Here is a tiny trained network, its code and every weight. The questions are about switching its units off for an input and a target symbol, where a switched-off unit gives its printed mean instead of its output.

import numpy as np


def w(rows, s, z=0):
    codes = np.array(rows[::2]) - 128.0
    scale = np.full(codes.shape[1], s)
    scale[-1] = z or s
    return codes * scale


def norm(h):
    return h / np.sqrt((h * h).mean(-1, keepdims=True) + 1e-5)


def f(y):
    return np.maximum(y, 0)


def softmax(a):
    e = np.exp(a - a.max(-1, keepdims=True))
    return e / e.sum(-1, keepdims=True)


def log_softmax(a):
    a = a - a.max(-1, keepdims=True)
    return a - np.log(np.exp(a).sum(-1, keepdims=True))


def net(x, mask):
    ids = ['ΛΞΩαβεζπστφ'.index(c) for c in x.split()]
    T = len(ids)
    res = E[ids] + P[:T]
    u = 0
    for l in range(2):
        r = norm(res)
        for j in range(2):
            rows = slice(3 * j, 3 * j + 3)
            q, k, v = (r @ M[l][rows].T for M in (Q, K, V))
            z = softmax(np.where(np.tri(T) > 0, q @ k.T / 3**0.5, -1e9)) @ v
            o = O[l][rows]
            res = res + np.where(mask[u + j], z, o[:, -1]) @ o[:, :-1]
        u += 2
        y = f(norm(res) @ A[l][:, :-1].T + A[l][:, -1])
        res = res + np.where(mask[u : u + 4], y, B[l][:, -1]) @ B[l][:, :-1]
        u += 4
    return log_softmax(norm(res)[-1] @ U[:, :-1].T + U[:, -1])


Q, K, V, O, A, B = {}, {}, {}, {}, {}, {}
E = w([
[183,128,124,186],'Λ',
[133,190,138,155],'Ξ',
[118,77,156,182],'Ω',
[219,113,119,159],'α',
[101,105,103,84],'β',
[228,127,118,156],'ε',
[210,153,77,85],'ζ',
[164,64,202,147],'π',
[142,63,188,47],'σ',
[250,87,125,153],'τ',
[172,152,143,128],'φ',
],0.012)
P = w([
[54,147,117,165],'0',
[167,87,100,103],'1',
[154,30,179,137],'2',
[194,183,11,94],'3',
[95,121,82,94],'4',
[122,150,98,113],'5',
[137,110,156,70],'6',
[193,119,150,161],'7',
[119,138,46,115],'8',
[144,141,113,147],'9',
[190,196,70,146],'10',
[178,151,137,114],'11',
[255,178,86,135],'12',
],0.0071)
Q[0] = w([
[206,142,107,91],'L0H0',
[240,40,55,133],'L0H0',
[231,155,193,219],'L0H0',
[189,75,181,141],'L0H1',
[46,218,177,3],'L0H1',
[9,182,77,191],'L0H1',
],0.0049)
K[0] = w([
[121,98,152,167],'L0H0',
[148,113,150,190],'L0H0',
[52,150,109,181],'L0H0',
[132,197,129,132],'L0H1',
[167,162,64,165],'L0H1',
[171,101,163,4],'L0H1',
],0.011)
V[0] = w([
[94,171,118,109],'L0H0',
[216,172,149,201],'L0H0',
[68,109,169,199],'L0H0',
[143,55,194,184],'L0H1',
[253,16,138,80],'L0H1',
[59,98,29,75],'L0H1',
],0.005)
O[0] = w([
[107,74,130,198,66],'L0H0',
[190,88,151,66,229],'L0H0',
[114,137,128,64,121],'L0H0',
[96,113,187,79,172],'L0H1',
[113,95,184,37,253],'L0H1',
[70,199,253,170,78],'L0H1',
],0.0051,0.0038)
A[0] = w([
[137,242,137,4,182],'L0N0',
[123,79,154,182,178],'L0N1',
[224,100,113,90,4],'L0N2',
[136,247,65,1,170],'L0N3',
],0.006,0.00028)
B[0] = w([
[211,78,197,220,207],'L0N0',
[140,195,154,125,146],'L0N1',
[27,50,180,123,254],'L0N2',
[106,90,253,139,225],'L0N3',
],0.0064,0.0069)
Q[1] = w([
[106,223,135,123],'L1H0',
[67,2,111,105],'L1H0',
[90,192,73,184],'L1H0',
[66,159,88,138],'L1H1',
[217,24,212,152],'L1H1',
[99,186,19,147],'L1H1',
],0.008)
K[1] = w([
[105,118,94,12],'L1H0',
[149,254,107,245],'L1H0',
[191,96,185,62],'L1H0',
[144,81,171,42],'L1H1',
[81,160,100,238],'L1H1',
[151,37,229,130],'L1H1',
],0.0077)
V[1] = w([
[241,189,145,159],'L1H0',
[121,136,151,151],'L1H0',
[47,181,189,205],'L1H0',
[131,252,64,77],'L1H1',
[2,122,166,74],'L1H1',
[89,199,73,215],'L1H1',
],0.0079)
O[1] = w([
[199,95,205,107,150],'L1H0',
[231,198,42,52,149],'L1H0',
[181,210,209,175,157],'L1H0',
[208,107,60,215,2],'L1H1',
[94,219,75,156,102],'L1H1',
[172,191,116,253,111],'L1H1',
],0.0066,0.0098)
A[1] = w([
[97,139,189,74,209],'L1N0',
[146,244,9,200,171],'L1N1',
[74,183,228,37,107],'L1N2',
[94,253,127,58,8],'L1N3',
],0.0047,0.0012)
B[1] = w([
[171,226,182,156,230],'L1N0',
[172,2,93,57,147],'L1N1',
[189,123,125,113,254],'L1N2',
[198,207,168,80,148],'L1N3',
],0.0066,0.0053)
U = w([
[139,120,167,131,153],'Λ',
[138,102,102,255,6],'Ξ',
[128,248,169,149,121],'Ω',
[107,101,34,65,101],'α',
[98,161,100,185,144],'β',
[122,132,117,91,79],'ε',
[167,135,177,94,202],'ζ',
[104,127,111,119,70],'π',
[86,173,121,91,54],'σ',
[98,116,98,98,152],'τ',
[120,57,173,207,182],'φ',
],0.0094,0.0021)

Each question gives the input, a string of symbols that net reads in full, and the target symbol t.
The units are the heads (3 rows each of Q, K, V and O) and the neurons (one row each of A and B). Each row of codes is followed by its name. A weight is (code - 128) times the scale printed after its matrix; where a second scale follows, it is the last column's (O, A, B and U).
mask holds one flag per unit, layer by layer, with each layer's heads first. A switched-off unit (its flag False) gives its mean, the last column of its rows in O or B, instead of its output. The means were averaged over made-up inputs and are rounded, as every weight is.
A unit's drop is (log p(t) with every unit on - log p(t) with that unit switched off) / (log p(t) with every unit on - log p(t) with every unit switched off).
k most important neurons: the k neurons with the biggest drops, biggest first
top k neurons in layer l: the k neurons of layer l with the biggest drops, biggest first
which heads matter: for each layer, one digit per head in row order, 1 if its drop is at least 0.15 and else 0, layers parted by /
drop when u is switched off: that unit's drop, to one decimal
input Ω Ξ Λ Ξ φ φ ζ ζ Ω ζ β, target Ω: top 3 neurons in layer 0 => (L0N3, L0N0, L0N2)
input Ω Ω ζ Ω ε, target Ω: which heads matter => 00 / 11
input Ω ζ ζ Λ τ ζ, target Ω: 2 most important neurons => (L0N0, L0N3)
input φ Ω ζ Ξ φ φ, target φ: which heads matter => 01 / 01
input Ω Ξ σ, target Ω: which heads matter => 11 / 11
input φ ζ Λ Ξ, target φ: top 3 neurons in layer 0 => (L0N3, L0N0, L0N2)
input Ξ ζ ζ Λ Λ ζ β ε Ω Ω, target Ξ: which heads matter => 01 / 01
input Ω φ ζ, target Ω: which heads matter => 00 / 11
input φ π τ φ π ζ β ζ Ω φ ε φ, target φ: top 3 neurons in layer 0 => (L0N3, L0N0, L0N2)
input φ ζ ζ Ω Ω σ ζ ζ, target φ: 3 most important neurons => (L0N3, L0N2, L0N0)
input Ω φ ζ ε ζ ε, target Ω: which heads matter => 00 / 01
input φ β φ ζ Ω ζ Ξ, target φ: 3 most important neurons => (L0N0, L0N3, L0N2)
input φ ζ ζ σ ζ ζ ε Ω Ξ ζ τ φ β, target φ: which heads matter => 01 / 01
input Ω τ ε ζ ζ Λ α, target Ω: which heads matter => 00 / 11
input Ω Ξ ζ Ξ φ ζ ε Λ, target Ω: 3 most important neurons => (L0N3, L0N0, L1N2)
input Ξ ζ ζ ζ ζ Λ ζ Ξ, target Ξ: drop when L0N0 is switched off => 0.1
input Ω φ α α ζ π, target Ω: drop when L0N1 is switched off => 0.0
input Ω τ ζ ε σ ζ Λ, target Ω: drop when L0H1 is switched off => 0.1
input Ω ζ α Ω Ω τ ζ π, target Ω: drop when L1H1 is switched off => 0.4
